[-38.7 -61.5  79.2  56.6 -54.5  87.2  40.3   9.5 -38.2  79.8  78.1  -3.6
 -67.2 -34.9   9.9 -52.7] : tili
[ 53.7  -6.6 -40.2 -25.7  -5.5 -26.6  -2.8 -61.9 -35.2 -50.0  49.7 -27.8
  -1.2 -29.1  62.6 -12.3] : Danur
[-10.6  45.8   8.2 -34.9  12.6  25.7 -48.0 -16.8 -10.9 -16.4   1.4 -29.2
 -50.3 -10.6 -26.1 -67.0] : Milam
[ -9.2  -3.1  -5.3  18.2  63.2 -16.9 -15.8  -4.2  52.5  27.3 -11.3 -61.6
  55.2  25.9  28.3  29.0] : mesul
[ -8.1 -61.4  37.8  35.4 -23.1  -8.2 -90.6   3.7 -50.6   3.8  77.8 -30.2
  18.5  16.2  28.3 -35.9] : lur
places Milam: [-29.2] : 11
succ: [45.8] : [8.2]
succ: [-16.9] : [-15.8]
succ: [37.8] : [35.4]

[ 14.8 -18.5  46.3   5.7  30.3  45.7 -27.1 -10.6  42.0] : Dedo
[ 40.3  -2.8 -27.2  11.9  -9.1  -4.6  -9.7 -47.2 -65.9] : lur
[ 14.3  43.4  24.1 -49.7  24.1  27.1  -6.1  24.1  11.2] : Milam
[ -2.3  -2.9  14.4  79.2 -30.1  56.6  -1.3  16.9 -12.7] : muzi
[ -4.9 -27.2   6.1 -23.2  -6.8 -50.5  42.1 -59.7   0.0] : gupuv
[ 19.2 -11.3   4.4 -31.3  16.8 -16.9   8.0 -16.0  -7.3] : Danur
[  5.2  25.0 -10.5 -41.5  58.6  11.1  -4.3  40.2  39.4] : simar
[ 11.7   9.7  55.6  18.8  -4.6   0.2  29.2  -1.8 -78.2] : gan
places Milam: [24.1] : 2 4 7
has: [ -4.9 -27.1   6.1 -23.2  -6.8] : no

[ 13.6 -54.8 -21.9 -23.4   7.7] = simar
[ 13.6 -54.8 -21.9  -3.5   1.7] = Danur
[ 36.1  80.8   5.0 -17.8 -14.3] = ronel
[-39.2 -39.3  29.4 -31.6   4.5] = muzi
[ -0.8  24.4 -43.1   5.1  13.5] = gupuv
succ: [-23.4] : [7.7]
has: [ 13.6 -54.8 -21.9 -23.4] : yes
succ: [-39.3] : [29.4]

[-23.2   1.9  -3.0  -1.0   0.3  -2.5  -3.1   0.7   0.3  15.9   7.6  -0.2
  -1.0  -7.9  -4.7  -3.6   6.1   4.7  -1.0 -14.0  -1.2   0.7  -9.5  -2.7
   1.2   1.4] = mesul
[-70.5  24.1 -17.4  16.5  23.1 -15.4  14.2  18.6  18.4  22.4   5.8  19.6
 -12.3 -30.3  16.8  16.7   0.4  -0.9  22.4 -45.6  20.4  19.5 -36.5  18.0
  15.3  16.3] = gan
[-49.2  31.7 -22.5  27.4  32.3 -17.2  26.1  26.6  28.7   2.6 -11.4  30.0
 -19.6 -30.9  35.1  32.2  -8.2 -13.3  34.0 -37.4  31.0  27.9 -33.6  28.8
  16.2  23.0] = Sofit
[ 43.6 -22.1  14.7 -18.7 -25.7  11.7 -21.4 -17.2 -20.4  43.6   2.9 -20.5
  10.5  22.1 -26.0 -24.1   7.4   7.2 -25.4  28.5 -21.6 -19.2  27.1 -22.5
 -13.3 -16.0] = Milam
[ 43.8 -13.2   5.8  -6.5  -8.3  10.5  -2.8 -10.9  -4.4  -9.5  -6.0  -9.5
   5.0  12.5  -2.5  -3.7   2.3  -2.7 -10.3  26.9 -13.3  -9.6  17.5 -10.7
 -13.3  -5.0] = ronel
has: [ 28.7   2.6 -11.4  30.0] : yes
places Sofit: [23.0] : 25
has: [-3.0 -1.0  0.3 -2.5 -3.1] : yes
places Milam: [43.6] : 0 9
has: [-1.2  0.6] : no
succ: [18.0] : [15.3]

[  0.9 -44.5   4.5 -28.7 -16.6 -81.1]  gan
[-15.0 -58.5  14.7 -16.2   2.8 -62.7]  Milam
[-69.1 -69.1 -69.1   6.1  45.4 -69.1]  ronel
[ 79.7  49.9 -14.1  -9.7 -37.5   6.4]  Dedo
[ 74.5  22.8  22.6 -10.2  -6.6 -14.6]  Danur
[ 77.5  39.7  39.7   0.8   0.8 -31.4]  mesul
[ 66.7 -19.4 -26.3  -3.9  68.0 -41.7]  Sofit
[22.0 59.6  2.4 15.2 -3.4 60.6]  lur
[ 77.5  -8.8  16.7   0.8  76.4 -31.4]  tili
[ 16.5  23.5  -3.5 -15.7 -77.3  -1.7]  gupuv
has: [77.5 39.8] : no
places ronel: [-69.1] : 0 1 2 5
has: [ 45.4 -69.2] : no
succ: [-3.9] : [68.0]
places mesul: [0.8] : 3 4

[ 36.9   2.1 -18.8  53.0 -71.8 -83.1  77.2   8.7   0.3] -> gan
[-83.0 -10.7 -83.0 -10.7 -53.4  -3.9 -83.0 -83.0 -83.0] -> Sofit
[-83.0 -25.9  -0.1 -10.7 -53.4  -3.9 -43.5  19.0 -22.7] -> Milam
places Sofit: [-83.0] : 0 2 6 7 8
places Milam: [-3.9] : 5
has: [-83.0  -3.9 -53.4 -10.7] : no

[ 75.2 -84.4 -84.4  67.6] -> mesul
[-37.9  52.6  58.9 -55.7] -> lur
[-47.6  49.5  57.5 -41.5] -> simar
[ 67.9 -65.4 -65.2  65.2] -> ronel
[-37.8  47.4  47.4 -37.8] -> Dedo
[ 65.6 -69.6 -66.2  69.6] -> Milam
[ 69.0 -70.1 -61.4  62.8] -> tili
[-52.0  64.5  58.7 -51.6] -> gan
[ 73.9 -62.7 -83.5  51.8] -> Sofit
places Dedo: [-37.8] : 0 3
has: [ 58.7 -51.6] : yes
places mesul: [-84.4] : 1 2

[-69.9  39.7  38.2 -65.3  -8.6 -53.1  67.0  16.7  83.0]  lur
[-69.9  39.7  38.2 -65.3   1.0 -53.1 -53.1   5.1 -53.1]  simar
[-69.9  39.7  38.2 -70.0 -70.0 -70.0   0.9   5.1   0.9]  Dedo
asked: [-69.9  39.7  38.2 -65.3   1.0 -53.1 -53.1   5.1 -53.1] : simar
has: [-53.1 -53.0   5.1] : no
has: [-69.9  39.8] : no
places Dedo: [0.9] : 6 8
asked: [-69.9  39.7  38.2 -65.3  -8.6 -53.1  67.0  16.7  83.0] : lur
places simar: [-53.1] : 5 6 8

[-13.6   0.2  -1.1   1.3  11.8  -8.4  -3.8   7.2  -3.7 -10.8  -2.2   4.4
 -10.5 -10.9   5.9   4.0   9.4] -> Milam
[ 76.8   4.8   3.6  -0.1 -19.4 -14.1  -9.6  -2.3 -17.1  10.0  -6.5 -14.3
   5.4  11.1 -15.5   4.5   5.0] -> ronel
[-40.5  -9.8  11.3  -9.9  18.5   9.0  26.9 -17.3  13.6 -46.2  11.0  20.6
 -18.1 -12.9  34.6  19.3   0.9] -> Sofit
[ 59.3   1.1   1.2   5.3  16.1 -13.3  -9.5   3.9  -4.4 -26.6  -8.8  13.2
 -19.4 -21.2  11.3   4.6  11.9] -> gupuv
[ -3.8   9.1 -31.5  11.0 -20.7  -0.2 -26.9  30.7  -6.0  71.4 -21.4 -22.9
  25.5  17.8 -45.9 -25.4 -17.1] -> gan
[-40.1 -10.9  19.5 -11.7  15.4   3.6  28.7 -15.5   9.6 -53.5  17.6  17.0
 -16.5 -15.9  30.1  16.7   7.8] -> simar
[  1.0   4.4  -2.9   1.5 -10.8  -8.3   1.9   9.9   3.8  14.2  -2.2  -0.3
   3.6  -3.8  -6.0  -2.7  -9.4] -> lur
[-31.8   1.5 -10.3   2.4  -4.1  10.7  -7.5   0.9  -9.4  28.8   0.1  -5.5
  10.1  17.2 -14.2  -3.9  -3.5] -> Dedo
[-13.6   0.2  -1.1   1.3  11.8  -8.4  -4.1   7.2  -3.7 -10.8  -2.2   4.4
 -10.5 -10.9   5.9   0.0   9.4] -> tili
[ 29.6   3.4   7.2 -12.9  -0.8  -0.6  12.8  -7.2  10.2 -18.2  16.2   1.8
 -12.5 -11.1   9.2   6.7  -3.4] -> muzi
[  7.5  -1.4  -0.4  -4.0  21.4  -8.9   5.6   1.5   6.9 -39.1   6.4  13.0
 -24.1 -26.3  20.9  11.9   4.3] -> mesul
[  5.7   3.2  -5.5  -1.1  -4.6  -5.0 -16.4   6.0 -10.0   8.7  -5.0 -13.9
   3.6   5.1 -15.0 -11.3   2.9] -> Danur
succ: [0.1] : [-5.5]
has: [-4.2 10.7 -7.5] : no

[-57.1 -73.0  45.6   2.6  41.8  44.5  31.9  14.3 -17.7  23.2] -> lur
[ 74.6  67.1 -43.7  74.6 -76.7  57.3  74.6   5.8 -74.2 -47.2] -> muzi
[-48.4  43.4 -48.5 -21.3  56.2 -48.5  13.1  25.9 -48.5  25.9] -> ronel
[-71.2  58.5  75.3  26.5 -67.6  45.2 -32.2 -64.9 -65.3  61.0] -> Danur
places muzi: [74.6] : 0 3 6
succ: [44.5] : [31.9]
places ronel: [-48.5] : 2 5 8

[ 50.6 -52.6 -13.4 -12.8  -5.3 -42.1  25.3  10.2   5.9] -> Sofit
[-20.2  14.5  -6.1 -10.9  -2.6  23.0   7.9  59.2  50.3] -> tili
[-71.0  33.5 -21.4  73.7 -71.6  47.4 -52.7 -26.7  -9.3] -> lur
[ 50.3 -13.6  50.4  -5.4  58.9 -25.5  34.2   4.1  43.6] -> Danur
[-13.4  27.5  -1.6  -3.9 -13.9 -48.5 -42.2 -49.6 -15.2] -> gan
[ 80.5 -48.3 -21.0   0.9  39.4 -25.2  36.1 -22.9 -58.3] -> ronel
[-43.6  -7.2 -16.0  26.2 -14.9  68.9  19.9 -40.1 -34.4] -> simar
[  6.5 -66.6  29.7 -55.5  23.8 -32.6  44.6  40.5  65.9] -> Milam
[ -6.5 -13.6  50.4  -5.4 -28.9 -25.5  34.2   4.1  43.6] -> Dedo
[-13.6 -12.5  67.7   3.2  25.2  14.3  26.4  13.0  95.9] -> mesul
[ -7.6 -52.7  11.3   4.8 -20.7   3.3   6.7  20.5  39.8] -> gupuv
[ 18.4  17.2 -49.9 -24.3 -24.3 -54.7 -33.8  39.4  -9.4] -> muzi
places muzi: [-24.3] : 3 4
succ: [36.1] : [-22.9]
succ: [-20.7] : [3.3]
has: [-49.9 -24.3 -24.3 -54.7 -33.8] : yes
succ: [3.3] : [6.7]
succ: [59.2] : [50.3]

[ 50.6 -21.3  50.5 -21.2  -9.2]  tili
[ 50.6 -21.3  50.5 -43.8   6.6]  Milam
[ 50.6 -21.3 -92.1 -44.2  52.1]  muzi
[ 50.6  17.5 -92.1 -23.4 -45.8]  ronel
[ 50.6 -44.3  50.6  17.4 -44.3]  lur
succ: [17.4] : [-44.3]
succ: [17.5] : [-92.1]
has: [-21.3  50.6] : no
places lur: [-44.3] : 1 4
succ: [-43.8] : [6.6]
asked: [ 50.6 -21.3  50.5 -43.8   6.6] : Milam

[ 26.2 -37.2  65.6  36.9  60.8  26.8  26.6 -65.4 -67.9  59.8 -32.3 -65.6
 -21.8 -65.3 -27.9  45.8 -63.5  49.3   2.4 -59.5 -26.3 -12.8  -4.5  15.2] = Danur
[-67.9  55.6  18.5 -26.5  64.8 -52.6 -13.1 -14.1 -11.4 -39.3  13.3  19.3
 -64.9  43.3  28.7 -61.7 -24.3   9.5  17.0 -14.7 -12.0 -17.7  -4.7 -31.7] = gan
[  6.6 -42.2 -21.7  41.1  37.0  -0.2 -39.7  28.2  15.1  14.2 -21.0  -2.2
  32.8  58.1  29.9  51.9  59.5 -31.2  24.5  45.2 -50.2  -8.8  31.8  -1.6] = simar
[ 22.6 -20.2   9.2   2.2 -18.7  -8.8  30.2 -62.4  64.8 -24.1 -60.7  59.8
 -36.1  20.6  32.4  26.0 -47.3   6.7  40.7  58.0  48.6 -31.1  48.9  37.2] = mesul
[ -1.4 -52.1 -40.6 -51.5 -14.7  33.0 -58.8 -26.0 -63.9 -28.2  19.7 -22.4
 -37.3  52.8 -26.3  18.9  10.5  59.2   3.0 -60.5 -11.1 -34.1  -0.6 -58.8] = Milam
[ 22.6 -20.2   9.2   2.2 -18.7  -8.8  30.2 -62.4  38.3 -24.1 -60.7  59.8
 -36.1  20.6  32.4  26.0 -47.3   6.7  40.7  58.0  48.6 -31.1  48.9  37.2] = lur
[ 59.2 -41.7  15.9 -31.5  66.8  13.8 -18.3 -61.1 -64.7  24.3  16.3 -45.5
  42.5 -26.0 -46.2 -25.0  38.0  62.5  -8.7  -9.0  56.2  45.9 -39.2  41.1] = gupuv
[ 41.3 -31.6 -25.9 -59.4  38.5  31.6  22.1  20.1   1.2 -26.8 -61.9  56.9
 -52.0 -52.7   4.1 -42.7  30.8 -37.9 -66.7 -28.6 -35.8  24.4   9.3   3.2] = Sofit
[-34.4  44.3  66.5  58.2  39.8  58.5 -27.5 -30.6  -5.2  53.9  13.7  31.3
  32.9  23.0 -32.8   9.7  52.8  18.3 -52.0  53.1 -32.3  63.2  -9.7 -52.7] = tili
has: [ 64.9 -52.6] : no
succ: [32.9] : [23.0]

[  7.6 -16.8  17.7  22.9  27.0  19.2 -39.5 -33.8  19.1  35.7] = tili
[  6.0  47.1  29.9 -33.9 -11.5  43.3 -58.3 -33.6  10.8 -10.6] = Sofit
[-27.1  40.4  91.4 -23.5  25.2  34.0  -3.9  14.6  17.5 -20.5] = Danur
[-10.9 -26.5 -13.7 -15.8   0.6  -5.8 -45.6 -19.0  19.1  17.4] = lur
[ -9.9 -31.6  52.0  12.7 -20.6   7.9 -28.1 -42.6  29.3 -31.5] = ronel
[ 32.4  34.6 -11.7  62.8  -3.6  75.2  23.5 -77.9 -58.4   5.3] = mesul
succ: [-20.6] : [7.9]
has: [-11.5  43.3 -58.3 -33.6] : yes
succ: [-58.4] : [5.3]

[ 11.6   7.2 -20.5  17.1 -25.8  -4.5] -> Dedo
[ -0.4  20.0  -0.5   4.6 -10.2  20.6] -> lur
[ 13.9 -20.7 -20.4   3.6   3.6  11.5] -> Sofit
[ 23.2  18.2  -7.0   8.3 -10.6  -7.1] -> tili
[-33.6   1.9 -33.6 -27.7 -11.9  50.2] -> gupuv
[ 4.4 -9.2 -6.5 49.7  5.8 -0.5] -> ronel
[  8.2  -1.0  72.7 -23.9   5.0   0.6] -> Milam
[-12.4 -13.6 -25.7  46.0   1.8  10.7] -> simar
[ 40.9  19.2  -9.2 -17.5  16.1  10.1] -> muzi
[  7.8   6.4 -41.5   4.4  22.0  -8.9] -> gan
succ: [8.3] : [-10.6]
succ: [1.9] : [-33.6]
has: [  6.4 -41.5   4.4  22.0  -8.9] : yes
succ: [-7.0] : [8.3]
succ: [-10.6] : [-7.1]
places Sofit: [-20.4] : 2

[ -8.3 -23.1  -9.8  15.1 -17.7   0.3  25.1] = simar
[-67.0 -55.1  50.4 -32.0 -51.7  10.4 -55.5] = gan
[ 55.5 -30.8  -9.5 -16.5  80.0  -2.4  11.7] = tili
[ 44.0 -49.7   9.7  78.9  66.9 -35.0 -38.0] = gupuv
[  9.3 -85.8  35.6 -25.9  -5.8  20.9  55.4] = Danur
[ 65.7  -3.4   4.5 -12.2 -71.5  -3.7  41.3] = lur
[-32.1 -41.9 -41.9 -32.1   3.6 -32.1 -41.8] = ronel
has: [78.9  9.7] : no
places ronel: [-41.9] : 1 2
has: [ 66.9 -35.0] : yes
has: [-55.1 -67.0] : no
succ: [66.9] : [-35.0]

[ -2.5  -8.4   3.7   6.3   2.1  84.1  -0.4   2.7  -4.6  -1.1 -18.6   3.3
   3.0 -19.1  31.1  -5.9  18.4  -2.5  -2.1  16.5  19.7  14.8   9.7  49.2
   1.2  35.0   8.2 -32.5  -2.2  26.2 -18.9  36.4  13.9 -10.5  12.6  -1.7
  92.5  22.9  49.2  31.5  -2.6   2.5  15.8  25.9 -15.7] -> simar
[ 13.6  -8.4  49.1   6.3   2.1  84.1  -0.4   2.7  -4.6  -1.1 -18.6   3.3
   3.0 -19.1  31.1  -5.9  18.4  -2.5  -2.1  16.5  19.7  14.8   9.7  49.2
   1.2  35.0   8.2  -1.2  -2.4  36.4 -18.9  36.4  13.9 -10.5  12.6  -1.7
  92.5  22.9 -37.5  31.5  -2.6  13.3  15.8  25.9 -15.7] -> lur
[ -7.3  19.0  -4.8   0.2   7.0 -32.6   2.2  -7.3  -3.1  11.2 -18.6  18.3
  -4.0   6.3 -19.6  -3.5 -10.7  54.6  -4.6  26.0  -9.7 -26.0   2.6 -11.1
  -6.5 -21.2   3.9 -13.2 -15.4 -34.5   9.7 -23.8 -45.4   1.9  -8.8   0.1
 -73.9 -15.4  46.6   6.8  21.7   0.5  -8.8  -3.6  46.3] -> ronel
succ: [-19.6] : [-3.5]
has: [ 6.3  2.2 84.1 -0.4  2.7] : no
succ: [2.6] : [-11.1]
succ: [-32.6] : [2.2]
succ: [-3.5] : [-10.7]
places simar: [-2.5] : 0 17
succ: [-4.8] : [0.2]

[ 12.5  34.5  12.5  12.5  12.5 -11.0] = mesul
[-26.9   2.1 -62.1  -3.8 -62.0  10.2] = Danur
[ 20.1  -6.9  17.4   1.0  33.8 -10.8] = tili
[-42.3  46.2  50.8  16.0  46.2  -8.3] = gan
[  1.0  -6.8  46.1   3.0 -16.5   3.0] = simar
succ: [-62.0] : [10.2]
places simar: [3.0] : 3 5
places mesul: [12.5] : 0 2 3 4
places gan: [46.2] : 1 4

[-41.0 -22.8 -30.6   0.3 -14.5 -25.4  13.0] : Danur
[ -1.0  17.4 -15.2 -10.7   2.4   7.4 -29.7] : gan
[ 45.4 -38.6 -23.1  -0.1 -21.0   4.7  18.2] : ronel
[-7.6 -7.0 61.4 36.5 25.5 68.6 20.1] : gupuv
[ 12.5  18.0  77.9 -28.0  16.8 -23.6 -22.2] : simar
[-63.5  -8.1  53.3  45.7  37.4 -28.7  15.2] : mesul
[-43.1  -8.2 -45.1 -43.1  -8.2 -43.1  -8.2] : tili
[ 21.4   8.7  -9.3 -11.2 -53.4  15.0 -12.6] : Milam
[51.4 11.3 -1.1 21.5 23.4 -1.1  9.8] : Dedo
[  2.4  21.6  21.6  21.6   3.3  11.7 -37.7] : muzi
places tili: [-8.2] : 1 4 6
places Dedo: [-1.1] : 2 5
places muzi: [21.6] : 1 2 3

[ 7.9 22.8  2.6 32.5 71.3] -> Danur
[ 38.3 -20.3 -56.6  22.9 -53.9] -> tili
[32.4 32.4 32.4 32.4 24.3] -> muzi
[ 39.4 -81.8  39.4 -81.8 -81.8] -> simar
has: [-81.8 -81.8] : yes
places muzi: [32.4] : 0 1 2 3
places simar: [-81.8] : 1 3 4
places Danur: [22.8] : 1
succ: [22.9] : [-53.9]

